Group, then class:
[ -2  -4  -3   2  -1   0  10   2   8   0   0   1  -3   4  -6 -20  -3   5
  -3 -18  -2   6  -6  -4  10   5  -3  -5  -3   4   6  -9  -1  -1   2  -4
  -4  -1   0   1   0   1   1  -7   0  -1 -10   3   4  -1  -5   4  -5  -6
   0   0  -4 -12  -1  -3  22  -1   3   5   2]
X > sr
[  8 -10  -8   4   8   4   7   3   7   4  -7   2   0   1  -4 -18   3   7
  -7 -12  -3   1  -2   7   5   4   2  -3  -3   3   1   1   0   3   0 -10
  -9  -6 -10   0   4  -7   1   0   4  -3  -8   4   7   4 -35   1  -5  -2
  -1  -4  -4 -18   1   0  22  -3   5   4   3]
X > sr
[  8   0   0  11   2   1   4  -1  11   0  -3   0  -4   2  -3 -11  -6   4
  -6  -9   5   3  -6   2   4   3  -2  -1   4   2   6   2   2  -1   4  -5
  -6  -3  -1   0   3   2   8   3   0  -1  -7   3   9  -1  -5  -1  -3  -1
   3   0   0 -13   1  -2  26   5  -1   0  -1]
X > fq
[  2  -7   2  -8 -15  -1   1  -1   3   0  -5   3  -1  -4  -3 -14   1   1
   0  -4  -1   8  15  12   4   1  -3   6  -2   0   1   9  -5 -10  -4  -2
  -3   4 -11   0   1  -4   6  -1  -2  -1  18 -14  12  -6   2   2   5  -3
   3  -6  -7  -2   0  -5  12   3   1   7   6]
P > Sn
[ -3  -5  -3   8  -4   2   5   0   7   2  -6  -4   2   3   2 -12  -1   7
  -4 -14   3   3  -3  -3   6   2  -4  -1  -1   2   3  -3   1   2   1   1
  -4  -1  -2   1   0   1   3   0  -2  -1  -4   1   5   0  -3   1  -7  -6
   3  -2  -4 -15  -3  -2  22   7   4   4   1]
X > sr
[  3  -6  -2   2 -19   5   6   4  13   0 -10   6  -2  -3 -11 -16  -1   0
  -3  -5  -7   8  12  13   3   4  -4   0  -1   7  -3  14  -6 -10  -5 -13
  -6   0 -22  -2   3  -5   8   2  -1   2  -2 -19  18  -7  -1  11   5  -6
   0   0  -7 -11  -1  -7  37   6   2  15   6]
P > Sn
[  1  -9 -14   1  -4  13  -5  -8   0  -2  -9   7   8  -1  -4 -23   5  -6
   0  -9  -2   5  11  -1   4   6   3  -6  -1  -4  -1   6  -2   6  -8  -7
  -5  10 -13  -2   0  -3  -3  -2  -3  -3   7  -8   6   0  10   4   2   1
 -10  -8 -11 -10   7   2 -14   8  10  10  13]
L > bg
[  1  -4  -2  -6 -11   4   9   2   6   2  -5   5   1  -3 -10 -15   1   2
  -7   1  -1   9  12  18   5   3   0   0  -4   3  -2  16  -6  -6  -9 -15
  -7   1 -21  -4   5   0  11   5  -3  -5  -4  -9  15  -5   1   4   3  -7
   5  -2  -4 -14  -1  -8  29  10   3   9   9]
P > Sn
[  8   1  -7  12   8   1   8  -1   9   7  -7  -1  -2   6  -7 -10  -1   6
  -6 -10   0   2 -11   4   2   2  -1  -2  -4   3   4  -2   2   2   5 -10
  -7  -3  -3  -7   2   6   3   2   1   1  -9   9   3   3  -1  -2  -3  -6
   0   1   5 -17  -2  -1  31   4   2  33  -2]
X > sr
[  6  -3  -4  -1  -9   1   5   0   6   0  -5   1  -2  -3 -10 -23   1   2
  -2  -3   0  11  11   8   7   4  -1  -3  -2   4   1  15  -8  -5  -3  -8
  -8  -1 -17  -3   0  -5   8   0  -3   0  -2  -7  19  -4  -3  -3  -2  -5
   7  -6  -6 -12  -2  -4  22   6   5   4   9]
P > Sn
[ 10  -4 -10  15  13   5   3   4   8  -2 -12   0   3   5  -3 -21   2   9
  -8 -18   2   2 -11  10   4   3  -1  -2  -1   4   4  -2   3   1   2 -12
  -5  -3  -7  -5   4   3   2   1  -2   0  -9   9   8   2  -4  -5  -8  -1
  -4   0   1 -24   1   2  24   3   5   1   2]
X > fq
[  4  -8 -15   6   3  12  -1  -5   4  -3 -26   4   4   0 -12 -22   8   0
  -4  -9   0   3   2  11   0   2   2  -5  -7  -1  -2   9  -2   9  -2 -13
  -6   2 -17  -3   2  -5   6  -2   0  -3   3  -6   6   0   6   4   0   0
 -11  -7  -2 -12   3   3   6   9  10   6   9]
L > bg
[  0  -8   6 -11 -17  -4  13   3   3   4   0   4  -5  -4  -3  -4  -4   8
  -7  -6  -5   8   5   8   6   3  -3   4  -4  -1  -4  -2  -1  -9  -2  -6
  -1  -4 -10   0   0  -3   8   0   3  -2  -7 -13   9  -6  -1  10   0 -11
   5  -3  -4   0  -2  -9  20   0   0  20   4]
P > ld
[-1 -4 -1 -7 -8  1  8  0 15  5  0  3 -3 -1  0 -2  0  4 -5 -8 -1  4  7  8
  3  6  0  4 -2 -3 -2 -2 -4 -7  0 -8 -4  0 -9  1  1 -1  6 -1  0 -2 -7 -4
  7 -4 -4  8 -2 -6  6 -2 -9 -3 -1 -6 19  3  2  8  4]
P > ld
[ -1  -7   3 -14 -21  -5  -1  -2   4   0  -6   4   5  -3  -4  -5   1   4
  -1  -3  -1   7  16  -3   1   4  -5   1  -4   1  -3   7  -2  -6  -4   5
  -1   8 -12   1  -1  -5   1  -2  -4   0   3 -19   7  -5   7   5   3  -4
   2  -5  -5   0  -3  -6   6   5   3 -12   9]
P > Sn
[  5 -15 -17  -8   6   4  -1  -9   1  -4 -11   8   3  -5   1 -25   4   3
  -5 -14  -7   2   2  11   6   2   0  -1  -2  -2   0  -1   0  12  -9 -13
  -6   2 -13  -4   1  -4  -2  -1   2   5   1   0   1   2   6   2   1  -3
  -9  -5 -11 -15   2   2  -4  10   8  -1  10]
L > Hz
[  1  -6  -5   5 -11   7  13   1  12   3 -12   3   0  -1 -17  -3  -1   1
  -4 -16  -2  13   8  17   8   9   0  -1  -7   1   3  14 -12  -6  -6 -16
 -11   0 -21  -5   3   1  13   2   0  -6  -4 -10  16  -4   3   5   0 -10
  -2  -4   0 -17   2  -8  40  14  13  16  12]
P > ld
[  2 -13  -6 -11 -16   0   3  -4   9  -2  -9   7   0  -5  -8 -19  -2   8
  -3 -14  -3  10  13   4   7   6  -7  -1  -8   2   1  13  -3  -3 -11  -8
  -6   6 -20  -4   4  -3   6  -1  -3  -4   0 -18  16  -7   7   3   2  -7
  -1  -7 -12 -16  -3  -8  17   1   6   7  12]
P > Sn
[  8  -9 -17   2  -1   9   3  -5   5  17  -9   6   3  -3  -6 -29   1  -3
  -3 -10  -1   6   7  10   7   5  -1  -5  -1   5   1   7   0   2  -5 -12
  -5   3 -17  -4   2  -4  -2   1  -3   0   1  -3  13   0   7  -2  -4   2
  -4  -6 -12 -16   2   1   2   7   8   7  15]
L > bg
[  5  -3 -10  20   9   5   5   4   8   1  -2   1  -2   9  -5 -12   3   9
  -8 -24  -2  -4 -12  -6   1   8  -1   2   0   1   4 -10  -1   4   4  -7
  -5  -3   0  -4  -5   4   0  -2   2  -1 -10   6  -1   5  -4   7 -11  -4
  -3  -7   5 -17   6   3  26   3   5   4  -5]
X > nm
[  4  -1  -7  14   9   8   6   0   1   3  -1   1  -2   4  -1 -17   1   1
  -4  -8   0   5  -5   4   8   6   4  -3   1   1   3  -6  -4   1  -2 -11
  -1  -8 -11   0   3   1   3   2   1   3 -12  10  11   0  -3  -3 -11  -4
   0  -3   3 -11   3 -11  18  -7   2   7   2]
X > fq
[  6  -3  -3   5   3  -1   3   3   6   1   0   9  -4   2  -2 -18   2   4
  -5 -10   1  -1   4   0   4   4  -1  -3  -1   6   2  -6   2  -2   4  -6
  -2  -4  -1   1   3   0   4   3   3   1 -10   1   9   0  -5   0  -5  -6
   5  -1  -5 -16   1   8  25  -2  -1   4   2]
X > sr
[ -1  -1   5  -6 -18  -6   5   2   6   0  -3   2  -6  -2  -8  -5   0   5
  -1  -5  -3   7  10   2   5   5  -4   4  -5   0  -3   8   0  -8  -4  -1
  -6   0 -13  -1   1  -3   6 -10  -1  -1   0 -10   9  -8   1   5   4  -9
   9  -5  -4  -2  -2  -9  26   6   0  10   0]
P > Sn
[  1  -5   3  -2 -12  -1   2   0   6   0  -2   2   0   0  -6 -12   1   4
   1  -1   1   6  11   4   3   5  -2   0  -6   1   1   6  -3 -14  -2 -14
  -6   1 -13  -2   3  -3   6   1  -2   3  -3 -15  15  -7   0  16   1  -7
   6  -2 -13  -7  -1  -7  20   1   0  10   6]
P > Sn
[  5  13   1  12  12  -3   3   3   3   1  -1  -3  -1   3  -2 -10   2   2
  -2  -1   2   2  -3   0   4   4   0  -5   0   3   5   1   5   3  -2  -5
  -3  -4  -1  -1  -3   3  -1  -1  -2   0  -7  14   7   2  -8  -5  -7   2
   1  -2   7  -4   2   4   8  -4   1   1   0]
X > fq
[  3  -7   2 -13 -18  -4   4   0   6   3  -6   4   2  -8  -7 -11   1   8
  -3  -5  -8   9  12   8   5   3  -3   0  -5   1  -2  10  -8  -8   1  -2
  -6   6 -17   2   4  -4  13   0   1  -2   1 -19  13  -9   2   5   5  -9
   7   2 -13  -6  -1 -10  30  10   3   7   7]
P > Sn
[  8  -2  -5   7   6   2   7   6   7   1  -1   4  -3   1  -3 -19   2   1
  -7  -9   0   1  -1   8   8  15   3  -2  -2   1   3   4   6  -1   2 -10
  -5  -6  -5  -3   2  -1  -1   8   0   3 -11   5  15   0  -5   1  -1  -4
   7  -1  -3 -14   2  -1  23  -6   2   7   2]
X > fq
[  7  -7  -6   0   8  -3   0   1   4   3 -14   3  -3   7  -4 -18   4  10
  -3 -16  -5   2  -1 -11   9   5  -3  -1  -2   3   2  -2  -1  15   6  -7
 -10  -9  -6   0   0  -4  -3  -2   4  -3  -6   4   0  -2  -1   1  -6  -7
   0  -7  -7 -14   0  -1  21   9  10  -1  -3]
X > nm
[  5  -7   0  -7 -10   0   5   2   5   0  -5   4  -3  -5  -8 -19   3   0
  -5   0  -2   4  14  10   6   2   0   4  -3  -4  -3  19  -2  -5  -3 -12
  -6   1 -24  -1   4   0   7   1   0   3  -3  -7  16  -7   2   1   0  -4
   7  -6  -6  -4  -1  -4  22   2   3   8   7]
P > Sn
[  5   0 -12  11   5   6   8   5   5   1  -2   3  -3   4  -2 -16   2   7
  -2 -10  -1   4   0   5   7   6   2   0  -4   3   3  -6   0  -1  -2  -7
  -3  -5  -2  -3  -4   2   0   5  -5   1  -9   3   5   2  -5  -1  -9  -2
   1  -1  -3  -8   3  -1  10  -6   7   6   3]
X > fq
[  2  -9  -1  -5 -12   2   2  -1   1   2  -8   4   0  -6  -3 -13   6   2
  -1  -5   1  -2  12  15  -1   2   1   4  -4  -2  -6  10  -4  -5  -2  -3
  -5   3 -11  -1   7  -5   5   0   1  -1   0 -18   9  -8   5   9   6  -4
   3  -1 -10  -9   0  -4  16   3  -2  12   4]
P > Sn
[ -2  -3   6   2 -11  -2  12   3   9   8  -5   3  -2   1  -8   1  -5   2
  -4  -5  -2   3   4   4   6   1   0   0  -4   0   2   5 -20  -7   2  -9
  -7  -7 -10   0   1   1  11  -2   1  -1   2  -5   6  -6  -1   3  -1  -8
   1  -1   4  -3  -5  -6  27   8  -6   9   5]
P > lz
[  3  -3 -11  13   1   3   4   2   8   2 -12   4  -1   4  -7 -11   6   5
  -5 -17  -3   3  -5   3   5   5  -2   0  -2   0   0   2  -2   8   1  -9
   2   0  -7  -1   3  -5   3  -1   2   0  -5  -1   3   7   1   3  -4  -6
  -3  -4  -1  -9   2   1  21   7   6   6   0]
X > nm
[  3   2   3  20   0   2   9   6  11   3 -10   2   0   5  -2 -10   1   9
  -8 -19   0   3  -7  -2   6   6  -3   0  -2   2   4 -10   0  -5   9  -1
  -7  -5  -1   1   2  -2   2  -1   3   3  -9  -3   6  -2  -6   1  -4 -17
   2   1   1 -15  -2  -2  33   2   1   5  -5]
X > sr
[  1  -5  -8   1  12   6   1  -2 -15  -2   3   3   3   1 -10  -8   4  -4
  -3  -3  -1   1  -3   5  -1  -3   4  -1   0  -2   0   7  -3  10  -4  -9
   4  -1  -5  -3   0  -1  -1  -2   0  -3  -1   5   0   3   1   0  -2   7
  -6  -3  -1  -2   3   3 -19  -2   6  -3   3]
L > Hz
[  1   1  -5  17   5   2   4   2   6   3  -9   0  -2   2  -3 -10   1   3
  -3 -12  -1   3  -4   0   3   5  -1   1  -2   0   2  -1   2  -4   5  -7
  -7  -6  -2   0   1  -1   3   0  13   2  -1  -1   0   1  -3   0  -1  -4
  -4  -3   3 -10   0   1  27   3   3   6  -2]
X > fq
[  7  -1  -4  19  12   4  11   3  10  -1  -3  -1  -2   3  -9 -15   0   6
  -5 -15   1   3  -1  12   7  -4  -1  -3  -3   3   4   6  -3   2   6 -16
  -9  -5  -8  -6   2   5   8   2   4   4  -9   7   8   1  -4  -1  -9  -4
   1  -1   7 -19   2  -1  34   9   8   6   1]
X > sr
[  5   9  -5  14   6   2   2  -1   7   3  -7  -2  -4   0  -6 -15   1   0
  -8  -4  -1   0   1   6   2   2  -4  -3  -1  -1   3   5   4   1   3 -10
  -5  -1  -4  -2   0  -1   2  -1   0   1  -8   1  10   0  -5   0  -5  -2
   5  -5  -1  -7  -5  -1  23  -3  -8   6  -2]
X > fq
[  1  -8   3 -14 -19  -2   8  -1   5   2  -1   5  -2  -2  -2  -8  -1   2
  -2  -5   0   8  14   7   8   2   0   2  -5   1  -1   3  -5  -6  -8 -11
  -5   2 -13   2   0   0   4   1   0  -7  -5  -6   9  -5   1   3   1  -7
   3  -5  -9  -4  -2  -4  10   3   2   9   5]
P > ld
[ -4  -6   5   7 -12   2   8   6   8   3   1   0  -3   1  -6  -6   0   0
  -4   4  -2   7   7  13  -3   6  -1   1  -6  -6   1   5  -8 -13  -1  -9
  -4  -2 -13   0   2   4   8  -1  -1  -2  -4 -11  10  -7  -2   6  -3  -6
  10   0   5  -2  -1  -8  26   0   0  14   2]
P > ld
[  4   1  -7  13   0  -1   1   3  10   3  -6   2   0   2   1 -13   0   7
  -6 -12  -2   1  -2   3   1  -1   2  -1  -3   2   1 -11  -9  -1   4  -4
  -3  -1  -2  -1   2  -6   2   0   1   6  -8  -3   6   3  -5   4  -4  -4
   2  -1  -2 -12  -4  -7  23  -3   2   5  -2]
X > sr
[  1 -11   2 -18 -16  -3   6  -2   7   2  -5   1   1  -3  -3  -4  -1   7
  -3  -4   4   4  10   6   3   3  -2   3  -5   0  -1   7  -5  -4  -3  -6
  -4   3 -13  -3   2   3   8  -2  -2  -5   1 -11   6  -4   2   4   7  -5
   3   0  -7  -9  -4  -8  19   9   1   5   5]
P > Sn
[ 11  -6  -7  -4  18  -1   3   1   2  -1   0   1  -3  -3  -1 -23   2   2
  -5   0   1   0   4   5   6   1  -4  -7   0   8   2   8  11   6  -5  -6
  -1  -2  -1  -3  -1  -3  -1   4  -1   0  -4  12  17   0  -5  -5  -6  -1
   6  -4  -8 -11   0  -1   7  -6   0   0   4]
X > fq
[  7   0  -5   8   5   2   4   4   7   1  -1   3   0   2  -3 -14   1   4
  -3 -13   1   1  -7   1   5   5  -2  -3  -4   1   2  -8   5   0   4  -6
  -1   6  -1   0   0  -2   0  -1  -3   2  -8   2  10   2  -5  -1  -3  -5
   2   0  -4 -15   4   1  18   2   0   5   0]
X > fq
[  7 -11 -18   9  11  11  11  -4   7   1 -11   5   4  -2  -9 -29   7   1
  -6 -20  -6   2   5  19   1   5   3  -4  -2   3  -1  12  -3  13  -6 -19
 -10   0 -20 -18   5  -4   1  -2  -1  -4   2   3   9   2   4  -1   0   4
  -8  -7  -5 -14   2   2   9   9  15   0  12]
L > Hz
[  5  -9 -13   3   9   8  -2  -3   1  -1 -14   4   3  -2  -9 -25   5  -2
  -1  -3   4   3   6  12   1   4   3  -6  -1  -1   4  12  -3   9  -6 -11
  -5   4 -13  -6   2  -3   0   0  -3  -8   3  -6   7  -1   7   0   0   3
  -8 -11  -7  -8   4   6  -3   4  11   2  12]
L > Hz
[  3  -1  -3   5 -14  -2   2  -1   9   1 -11   3   0  -1 -10 -15  -1   5
  -4  -7  -2   6  10   4   3   6  -3  -2  -6   2   0  10  -4  -6   1  -3
  -8   7 -15   0   2  -5   4  -2  -2   0   0 -17  11  -2   0   6   4  -5
   2  -6  -5 -14   1  -5  27   7   4   3   8]
P > lz
[  2  -1   1  -3  -9   4   7   4   4   4   4   0   0  -3  -2   0  -4  -4
   0   2   0   8   7  11   3   0   2   0  -3  -2   1   6  -6 -12  -4 -12
   0  -1  -8  -1   6   3   5   5  -3  -1  -4  -5  11  -1  -3   1  -3  -5
   2   1  -2  -2  -2  -5  10   3  -1   7   6]
P > lz

Group and class of each row:
[-12  -1  -1   5  18  -4   2   7   5   1  10  -8   2   1  -2   2 -10 -13
 -15  -4  11   0   4   4  17 -15  -5 -11  -1  -5   3   1   3  -9   3  -7
  -5  -5   5  -3  11 -13   8  12   5  -5  -7   0   4  -1   6  16  15 -13
  10  10   6  -7  -9   4  -2  -2  -8   5  -4]
Qh > zl
[-12   1  -9   0  21 -13   0  10   7  -2   7  -4  -3   5  -1  -5  -6 -14
 -26   6  12   1   4   3   6 -13  -9 -13  -6  -3 -14  -5   2   1  -1   8
 -16 -17  -4  -8  10  -8  -6  -3   2  -6 -11   2   1   2  10   6  -2   3
   2   9  16   5 -13   5   0  -3  -1   1  -3]
Hd > mq
[-14   1 -10  -1  10 -21  -3  -6  -3   4  -1   6  -4  -2   5   1  -3  -8
  -2   4   0   8   7  -1  11  -9 -13 -13 -13   3 -12  -8   5  -7 -16   7
   0   5   4  -3  12  -6 -11  -5  -3  -8  -8   3   2 -13  18   4  -5 -22
  -1  11   9   9 -11   5  -9  -3  -7  -4   7]
Qh > ng
[ -9   6 -12  -3  22  -9   5   6   2   6 -33   3 -10   7   0  -5   5 -19
  -3  10  -7  -5  -5   5   6 -11 -12 -11   4  -7  -6  -7  -1  -4  -7  20
   2  -3  -3   0   2  -9  -6 -13   9   2  -7   6   6  -9   6   1  -3 -12
   4  12  12   4 -10   4  -4  -8  -1  -2 -11]
Hd > sm
[ -9   7  -8  -6   4 -19   0  -3   4   0  -9   6 -11   2   3 -12   1  -7
  -3   2  -2 -13   3  -2   4  -2 -12 -24  -3   2 -16  -8  -1  -1  -2  10
   5   0   6  -6   2 -11 -11 -10   3  -7 -12   8   2   0   0   6   1 -28
  -7  12   9  12  -7   2  -5  -4 -14 -10   3]
Qh > ng
[ -5  -7  -9  -1  17 -11  -3   8  -4   1   6   7  -3   6   2  -3  -1  -7
  -5  12   0  -2   1   6  12  -8  -3 -14  -6  -4  -4  -5   5  -3  -9   5
   9   1   4  -4   8  -5  -6   2   3   0  -5  -1   5 -11 -17   5  -7 -12
   3   7  12   8 -16   4   0  -4   0  -2   7]
Hd > mq
[-12  12  -5   0  14 -17   4  -8   2   5   1   0  -2   8   0 -11  -2 -12
  -9   6  -2   4   2   7  17 -12  -4 -16  -3  -9 -17  -9   1  -4  -1  11
   4   0  -4  -8   6  -4  -8  -6   7   2 -16   1 -10  -8   6   7  -3 -13
  -5   7  23   8 -17   0 -10  -3  -3  -5   0]
Hd > sm
[-15   0  -5  -2  14 -18  -2   9  -4   7  -1  -6  -6   6   4  -2  -7 -21
  -6   1  -4   1  10  -1   5 -16  -5 -25  -2  11 -13 -14   6  -9  -4  10
  -3   3  -7   2   7  -8 -11   3  -1 -12  -8   3   0  -8   7   9  -4 -14
   8  14  17   1  -4  13 -17  -6 -12  -4   2]
Hd > sm
[-12   6  -9   8  19 -20   5   0   6  -2  -2   8   1   1   1 -10  -7 -11
 -11  -1   2   0 -12   9  15  -6   1 -13  -9  -6 -11  -4  -5   6  -6   5
   3  -4   0   7   4  -5  -3  -7  -1  -8 -12   6   0  -2  21   9  -6  -6
  -5  14  15   1  -8  -3  -2  -6 -10  -6 -11]
Hd > sm
[-15   9  -3   2  10  -9  -6  -2  14   5   4  -5   0  -2   4  -5  -3 -14
  -4  11   3  -1  10  -4   9  -1 -11 -20  -6   3 -12  -7  -2   0   3  11
   2   3   0  -1   0 -12  -1   2  -3 -15 -10   9  -2   0   5   4   0 -16
  10   6   7   4  -6   5 -12 -10 -11  -1   4]
Qh > ng
[-18  -1  -8  -3  14 -11  -5  12   6   7  -2  -1  -9   9  -1 -11   6 -19
  -3  13  -4   0  17  -3   8 -18 -10 -25  -9   6 -13 -10   9  -6   6   5
  -3   4  -7  -5  13  -7 -16   0   4 -18  -8   3   7 -11  12   3   0 -17
   7   7   8  21  -4   8 -19 -12  -9  -5   2]
Hd > mq
[-16   1  -1  -2   8 -12  -8   1   3   5  -1   7   3   3   7  -8  -2  -8
  -3   3   2   0  -4  -2  11  -6  -7  -6   2  -6  -5   5  -2  -9  -6   2
   1   3  -5  -6  12  -7  -5  -9   2  -7  -8   8  -2  -4   1  11  -3 -23
  -6  14   5   4  -7   4  -9  -3  -8   3   8]
Qh > ng
[-11   0 -10  -3   9 -17   2   3   7   2   3  -6  -2   8   3   1  -5 -15
  -7   1   0  -4   5  -3  13  -6 -14 -17  -8   3  -5  -3   4   6   3   5
   9  -2   1  -2   4  -9  -3  -3   1  -8 -15   2   6  11  11   9  -4 -15
  -4   4  13  -4  -7   2  -8  -8  -8  -1  -1]
Qh > zl
[  0   0 -13   0  12 -21  12   9  -4   3   0   7  -7   6   6  -8   5 -15
  -5  13  -4   3  -4   4   6 -14  -7  -9 -12 -13 -13 -10   3  -2 -11  16
   1   6   3  -7   5  -6 -13  -3   3  -1  -8 -10   1 -10   5  16  -3  -8
  -2  11  17   9  -6   1  -4  -2  -5 -10  -7]
Hd > mq
[ -8  -2 -15  -8  17  -9  14   6  -2  12  -5   6  -5  14  11 -14   8   0
   7  16  -5   2  -6   1  12 -10  -6  -8 -13 -12 -17  -2   2  -2 -11  19
  -3   3  -1   0  -4   3 -18 -20  12  -7 -12   2   3 -16   9   5  -6 -28
  -4   9  14  12 -15   5  -2 -11  -5   1   5]
Hd > mq
